Below are the code and all the weights of a small trained network. Each question names an input and a class and asks about switching units off, where a switched-off unit gives its printed mean instead of its output.

import numpy as np


def w(rows, s, z=0):
    codes = np.array(rows[::2]) - 128.0
    scale = np.full(codes.shape[1], s)
    scale[-1] = z or s
    return codes * scale


def f(y):
    return y / 2 * (1 + np.tanh(0.7978845608 * (y + 0.044715 * y**3)))


def log_softmax(a):
    a = a - a.max(-1, keepdims=True)
    return a - np.log(np.exp(a).sum(-1, keepdims=True))


def net(x, mask):
    res = np.array(x, float).reshape(1, 8) / 4 @ E
    y = f(res @ A[0][:, :-1].T + A[0][:, -1])
    res = res + np.where(mask, y, B[0][:, -1]) @ B[0][:, :-1]
    return log_softmax(res[-1] @ U[:, :-1].T + U[:, -1])


A, B = {}, {}
E = w([
[128,133,29,116,164,90,2],'x0',
[132,19,115,121,139,8,174],'x1',
[129,130,127,133,132,127,129],'x2',
[126,123,126,131,131,132,129],'x3',
[131,134,128,131,130,124,129],'x4',
[128,128,128,133,133,129,128],'x5',
[8,164,141,169,122,89,126],'x6',
[130,131,130,130,128,125,128],'x7',
],0.0089)
A[0] = w([
[142,134,198,146,119,163,233,116],'neuron 1',
[143,77,142,128,123,63,160,123],'neuron 2',
[138,133,116,132,135,116,101,121],'neuron 3',
[178,126,116,97,140,139,143,59],'neuron 4',
[130,160,142,120,137,165,121,98],'neuron 5',
[141,85,137,126,127,69,158,126],'neuron 6',
[147,137,92,150,128,113,98,179],'neuron 7',
[6,162,149,129,129,95,156,5],'neuron 8',
[129,104,121,130,147,111,149,25],'neuron 9',
[130,125,110,110,144,113,88,98],'neuron 10',
[139,102,127,132,131,94,148,104],'neuron 11',
[122,155,126,117,140,162,132,104],'neuron 12',
[132,176,158,116,136,180,117,102],'neuron 13',
[129,141,113,141,124,155,133,79],'neuron 14',
[194,113,134,105,137,142,139,65],'neuron 15',
[135,101,124,121,141,94,155,93],'neuron 16',
[224,114,142,129,121,150,144,55],'neuron 17',
[132,117,91,112,140,136,84,122],'neuron 18',
[140,126,190,118,121,152,212,111],'neuron 19',
[135,177,157,126,124,182,118,107],'neuron 20',
[192,120,111,127,124,139,136,76],'neuron 21',
[141,128,99,147,118,116,91,115],'neuron 22',
[146,171,137,150,105,178,118,98],'neuron 23',
[150,163,117,107,112,87,96,124],'neuron 24',
],0.017,0.0027)
B[0] = w([
[115,117,75,106,208,71,52,248],'neuron 1',
[131,135,89,81,97,189,188,206],'neuron 2',
[161,131,120,121,154,100,118,146],'neuron 3',
[124,132,175,186,127,137,131,158],'neuron 4',
[130,121,106,113,101,154,164,166],'neuron 5',
[131,141,100,77,94,180,168,197],'neuron 6',
[99,97,117,104,148,86,93,166],'neuron 7',
[149,132,251,235,84,127,108,201],'neuron 8',
[126,147,133,105,118,142,146,145],'neuron 9',
[130,137,107,124,185,107,97,161],'neuron 10',
[115,151,105,116,117,158,162,164],'neuron 11',
[126,118,124,97,95,138,149,156],'neuron 12',
[132,135,95,104,109,174,177,192],'neuron 13',
[121,130,129,100,95,111,141,139],'neuron 14',
[130,133,189,203,103,122,124,171],'neuron 15',
[135,144,119,88,95,144,153,167],'neuron 16',
[127,133,216,204,83,125,111,187],'neuron 17',
[114,121,96,139,159,86,94,172],'neuron 18',
[134,107,83,127,188,72,75,224],'neuron 19',
[132,132,96,85,84,168,157,196],'neuron 20',
[108,142,200,165,110,117,116,163],'neuron 21',
[151,108,104,132,167,111,93,158],'neuron 22',
[130,138,120,87,124,145,202,188],'neuron 23',
[121,117,121,114,175,110,120,154],'neuron 24',
],0.022,0.015)
U = w([
[121,90,85,85,211,94,93,151],'0',
[132,139,107,48,91,216,222,238],'1',
[132,131,255,200,96,151,138,4],'2',
],0.0093,0.0018)

Each question gives the input, the list of numbers given to net, and the class t.
The units are the neurons (one row each of A and B). Each row of codes is followed by its name. A weight is (code - 128) times the scale printed after its matrix; where a second scale follows, it is the last column's (A, B and U).
mask holds one flag per neuron, in row order. A switched-off neuron (its flag False) gives its mean, the last column of its row in B, instead of its output. The means were averaged over made-up inputs and are rounded, as every weight is.
A unit's drop is (log p(t) with every unit on - log p(t) with that unit switched off) / (log p(t) with every unit on - log p(t) with every unit switched off).
The circuit of an input: a set's keep is (log p(t) with only the set's units on - log p(t) with every unit switched off) / (log p(t) with every unit on - log p(t) with every unit switched off). Starting from the 12 units with the biggest drops (on a tie, the unit counted first), units are removed one at a time, each time the one whose removal leaves the highest keep (on an exact tie, the one counted first), for as long as the keep stays at least 0.8.
units of the circuit, in order: the units of the circuit, biggest drop first
top k neurons: the k neurons with the biggest drops, biggest first
drop when u is switched off: that unit's drop, to one decimal
input [-6,1,2,-3,-7,-1,8,-2], class 2: units of the circuit, in order	neuron 8
input [-3,-3,1,-2,6,7,-1,-1], class 0: top 4 neurons	neuron 2; neuron 1; neuron 6; neuron 19
input [1,2,-7,-7,1,6,0,2], class 1: top 3 neurons	neuron 1; neuron 19; neuron 8
input [6,-4,5,-3,-7,-2,7,-4], class 2: top 3 neurons	neuron 8; neuron 1; neuron 19
input [-8,0,-4,-7,-3,-6,6,-4], class 0: top 2 neurons	neuron 1; neuron 19
input [2,8,7,3,2,-4,8,-8], class 1: top 2 neurons	neuron 2; neuron 6
input [-6,-4,0,1,-5,0,-6,-6], class 0: top 2 neurons	neuron 1; neuron 19
input [-5,-4,1,-5,5,0,-1,-5], class 0: top 2 neurons	neuron 1; neuron 19
input [-7,-7,1,-7,5,-7,7,0], class 0: top 2 neurons	neuron 1; neuron 19
input [-3,0,-6,-1,-8,0,3,6], class 0: top 4 neurons	neuron 17; neuron 15; neuron 1; neuron 21
input [-8,8,6,-5,-5,6,4,-8], class 0: top 3 neurons	neuron 1; neuron 19; neuron 20
input [-6,-6,6,2,5,5,3,-4], class 0: top 4 neurons	neuron 1; neuron 19; neuron 2; neuron 6
input [7,-5,-4,4,-2,3,8,-1], class 2: drop when neuron 8 is switched off	2.4
input [-5,-4,4,7,-1,0,0,6], class 0: drop when neuron 1 is switched off	1.4
input [1,1,3,-1,-2,3,-8,-3], class 2: drop when neuron 15 is switched off	0.0
input [-2,5,-7,-5,8,8,7,-2], class 2: drop when neuron 8 is switched off	4.1
